Below are the code and all the weights of a small trained network. Each question names an input and a class and asks about switching units off, where a switched-off unit gives its printed mean instead of its output.

import numpy as np


def w(rows, s, z=0):
    codes = np.array(rows[::2]) - 128.0
    scale = np.full(codes.shape[1], s)
    scale[-1] = z or s
    return codes * scale


def f(y):
    return np.maximum(y, 0)


def log_softmax(a):
    a = a - a.max(-1, keepdims=True)
    return a - np.log(np.exp(a).sum(-1, keepdims=True))


def net(x, mask):
    res = np.array(x, float).reshape(1, 5) / 4 @ E
    y = f(res @ A[0][:, :-1].T + A[0][:, -1])
    res = res + np.where(mask, y, B[0][:, -1]) @ B[0][:, :-1]
    return log_softmax(res[-1] @ U[:, :-1].T + U[:, -1])


A, B = {}, {}
E = w([
[137,99,65,188,224,107,122,9,164,102],'x0',
[129,153,126,146,170,133,97,193,95,71],'x1',
[37,76,78,128,54,65,65,117,134,129],'x2',
[211,156,100,245,117,162,138,212,202,146],'x3',
[41,178,161,158,129,38,185,157,80,227],'x4',
],0.011)
A[0] = w([
[152,248,186,114,235,218,169,89,118,163,53],'neuron 1',
[94,72,45,193,230,138,144,76,106,146,113],'neuron 2',
[94,187,124,168,182,104,140,147,94,152,81],'neuron 3',
[91,99,88,192,91,80,57,119,105,123,1],'neuron 4',
[113,111,140,155,120,38,200,140,107,192,44],'neuron 5',
[127,168,93,254,129,128,103,188,228,191,152],'neuron 6',
[90,72,161,69,201,83,133,113,88,125,74],'neuron 7',
],0.0085,0.0029)
B[0] = w([
[33,210,91,188,51,136,51,86,167,178,223],'neuron 1',
[36,68,115,80,158,156,148,255,73,203,233],'neuron 2',
[191,9,89,123,164,187,62,101,219,129,186],'neuron 3',
[66,138,159,186,56,103,114,87,151,60,198],'neuron 4',
[143,4,91,115,188,181,76,143,171,40,215],'neuron 5',
[170,173,133,47,149,46,90,91,74,169,251],'neuron 6',
[193,167,173,111,189,85,115,79,96,131,220],'neuron 7',
],0.009,0.011)
U = w([
[179,70,105,94,149,191,72,97,168,90,90],'0',
[66,149,142,177,83,90,89,87,139,131,79],'1',
[173,150,149,74,169,66,127,77,77,144,66],'2',
[133,104,140,111,124,138,109,122,111,146,254],'3',
[100,95,148,84,110,162,143,196,78,187,134],'4',
[153,102,133,140,129,111,169,129,117,127,145],'5',
[142,124,137,183,142,108,247,126,118,96,49],'6',
],0.014,0.0095)

Each question gives the input, the list of numbers given to net, and the class t.
The units are the neurons (one row each of A and B). Each row of codes is followed by its name. A weight is (code - 128) times the scale printed after its matrix; where a second scale follows, it is the last column's (A, B and U).
mask holds one flag per neuron, in row order. A switched-off neuron (its flag False) gives its mean, the last column of its row in B, instead of its output. The means were averaged over made-up inputs and are rounded, as every weight is.
A unit's drop is (log p(t) with every unit on - log p(t) with that unit switched off) / (log p(t) with every unit on - log p(t) with every unit switched off).
The circuit of an input: a set's keep is (log p(t) with only the set's units on - log p(t) with every unit switched off) / (log p(t) with every unit on - log p(t) with every unit switched off). Starting from all 7 units, units are removed one at a time, each time the one whose removal leaves the highest keep (on an exact tie, the one counted first), for as long as the keep stays at least 0.8.
units of the circuit, in order: the units of the circuit, biggest drop first
most important unit: the unit with the biggest drop
top k neurons: the k neurons with the biggest drops, biggest first
drop of u: that unit's drop, to one decimal
input [6,-7,4,3,5], class 3: units of the circuit, in order -> neuron 2; neuron 5
input [5,-8,6,1,3], class 3: top 3 neurons -> neuron 1; neuron 2; neuron 5
input [7,-5,-7,5,8], class 0: units of the circuit, in order -> neuron 3
input [-2,-5,2,-4,5], class 0: units of the circuit, in order -> neuron 5; neuron 2
input [6,5,1,-4,3], class 4: top 2 neurons -> neuron 2; neuron 6
input [7,-2,7,-4,7], class 0: top 3 neurons -> neuron 5; neuron 3; neuron 1
input [-1,1,0,1,0], class 5: units of the circuit, in order -> neuron 2; neuron 1; neuron 6; neuron 5
input [6,3,7,4,-3], class 1: top 2 neurons -> neuron 4; neuron 5
input [7,5,-2,4,3], class 4: top 2 neurons -> neuron 2; neuron 7
input [-7,-6,5,7,2], class 2: top 2 neurons -> neuron 6; neuron 2
input [2,4,7,8,-6], class 2: top 2 neurons -> neuron 6; neuron 1
input [-7,5,-7,-6,-2], class 1: top 2 neurons -> neuron 1; neuron 2
input [-8,8,3,5,7], class 3: units of the circuit, in order -> neuron 2; neuron 3
input [-6,-7,6,5,4], class 3: most important unit -> neuron 5
input [-2,-4,1,-5,4], class 2: top 4 neurons -> neuron 7; neuron 2; neuron 1; neuron 3
input [-1,1,4,5,2], class 2: top 2 neurons -> neuron 6; neuron 1
input [-3,1,-5,-5,1], class 1: top 3 neurons -> neuron 1; neuron 6; neuron 2
input [5,-7,3,-1,-5], class 3: units of the circuit, in order -> neuron 5; neuron 2
input [-6,-4,-3,2,7], class 0: units of the circuit, in order -> neuron 5; neuron 3
input [-5,7,8,-2,5], class 1: most important unit -> neuron 4
input [-6,7,-4,-1,2], class 3: drop of neuron 2 -> 1.9
